Below is a small trained network, with its code and all its weights. Each question gives an input and a class and asks what happens when units are switched off, that is, made to give their printed mean instead of their output.

import numpy as np


def w(rows, s, z=0):
    codes = np.array(rows[::2]) - 128.0
    scale = np.full(codes.shape[1], s)
    scale[-1] = z or s
    return codes * scale


def f(y):
    return np.maximum(y, 0)


def log_softmax(a):
    a = a - a.max(-1, keepdims=True)
    return a - np.log(np.exp(a).sum(-1, keepdims=True))


def net(x, mask):
    res = np.array(x, float).reshape(1, 3) / 4 @ E
    y = f(res @ A[0][:, :-1].T + A[0][:, -1])
    res = res + np.where(mask, y, B[0][:, -1]) @ B[0][:, :-1]
    return log_softmax(res[-1] @ U[:, :-1].T + U[:, -1])


A, B = {}, {}
E = w([
[243,98,136,150,207,133,101,166,9,88,135],'x0',
[130,149,116,187,156,190,117,248,144,169,226],'x1',
[79,46,162,149,220,86,177,133,83,222,154],'x2',
],0.012)
A[0] = w([
[6,174,83,129,85,103,146,108,191,181,127,216],'n0',
[94,114,170,182,138,167,167,174,107,138,180,3],'n1',
[194,194,94,149,78,169,146,74,122,78,86,125],'n2',
[90,185,139,125,188,163,87,187,157,113,208,60],'n3',
[125,175,139,196,149,170,103,212,170,164,174,89],'n4',
[162,132,137,168,122,212,133,184,163,165,253,57],'n5',
[77,82,168,156,158,60,176,84,75,187,182,93],'n6',
[235,120,128,154,185,117,41,114,52,119,122,214],'n7',
[159,127,180,73,166,63,163,72,135,150,134,38],'n8',
[228,202,71,147,72,160,48,129,205,61,125,101],'n9',
[76,169,95,145,99,121,145,115,214,196,121,199],'n10',
[97,73,199,166,182,86,159,102,98,195,168,97],'n11',
[205,147,84,125,199,89,76,147,72,128,136,210],'n12',
[131,133,206,117,81,62,122,40,67,109,66,65],'n13',
],0.007,0.0011)
B[0] = w([
[150,104,102,242,181,191,56,142,107,146,120,252],'n0',
[86,115,76,139,60,105,183,163,192,116,130,191],'n1',
[146,151,131,87,96,99,146,176,128,180,163,212],'n2',
[131,134,65,69,94,104,103,86,133,89,144,198],'n3',
[74,84,87,78,134,79,144,78,149,94,144,219],'n4',
[126,122,38,64,137,106,138,76,116,100,182,230],'n5',
[188,204,213,114,94,78,113,162,143,165,139,221],'n6',
[156,91,76,183,167,177,108,149,92,113,52,234],'n7',
[103,178,119,45,111,79,116,96,209,116,122,175],'n8',
[206,195,194,124,128,139,169,201,133,208,166,250],'n9',
[145,70,71,196,145,187,131,104,73,133,56,226],'n10',
[160,166,254,105,83,133,167,212,120,143,122,226],'n11',
[87,105,93,171,157,172,161,97,68,151,72,212],'n12',
[71,67,98,82,150,109,118,88,164,49,147,218],'n13',
],0.0077,0.012)
U = w([
[146,55,98,254,183,172,80,103,89,163,88,246],'0',
[174,186,183,86,79,97,141,178,145,209,165,77],'1',
[97,70,71,10,106,74,120,60,165,62,161,32],'2',
],0.0096,0.0011)

Each question gives the input, the list of numbers given to net, and the class t.
The units are the neurons (one row each of A and B). Each row of codes is followed by its name. A weight is (code - 128) times the scale printed after its matrix; where a second scale follows, it is the last column's (A, B and U).
mask holds one flag per neuron, in row order. A switched-off neuron (its flag False) gives its mean, the last column of its row in B, instead of its output. The means were averaged over made-up inputs and are rounded, as every weight is.
A unit's drop is (log p(t) with every unit on - log p(t) with that unit switched off) / (log p(t) with every unit on - log p(t) with every unit switched off).
unit that matters most: the unit with the biggest drop
k most important neurons: the k neurons with the biggest drops, biggest first
drop when u is switched off: that unit's drop, to one decimal
input [-5,3,1], class 0: unit that matters most : n0
input [5,0,-6], class 1: 2 most important neurons : n9; n0
input [2,-5,5], class 1: 2 most important neurons : n6; n11
input [-2,3,-1], class 2: 2 most important neurons : n7; n12
input [3,2,4], class 1: 3 most important neurons : n0; n10; n11
input [6,-7,0], class 2: 4 most important neurons : n13; n0; n8; n10
input [-7,-4,6], class 0: 3 most important neurons : n0; n10; n9
input [-6,6,3], class 0: 4 most important neurons : n0; n10; n13; n8
input [5,-7,1], class 2: 2 most important neurons : n13; n0
input [-6,-5,8], class 1: 2 most important neurons : n6; n11
input [-7,7,7], class 0: 4 most important neurons : n0; n10; n9; n2
input [-4,-6,-7], class 1: 2 most important neurons : n9; n2
input [3,6,8], class 1: 2 most important neurons : n11; n6
input [5,7,3], class 2: unit that matters most : n5
input [-5,2,3], class 0: drop when n8 is switched off : 0.0
input [3,-5,-7], class 1: drop when n9 is switched off : 1.0
input [-6,-2,5], class 0: drop when n10 is switched off : 0.5
input [-8,-8,0], class 0: drop when n0 is switched off : 1.2
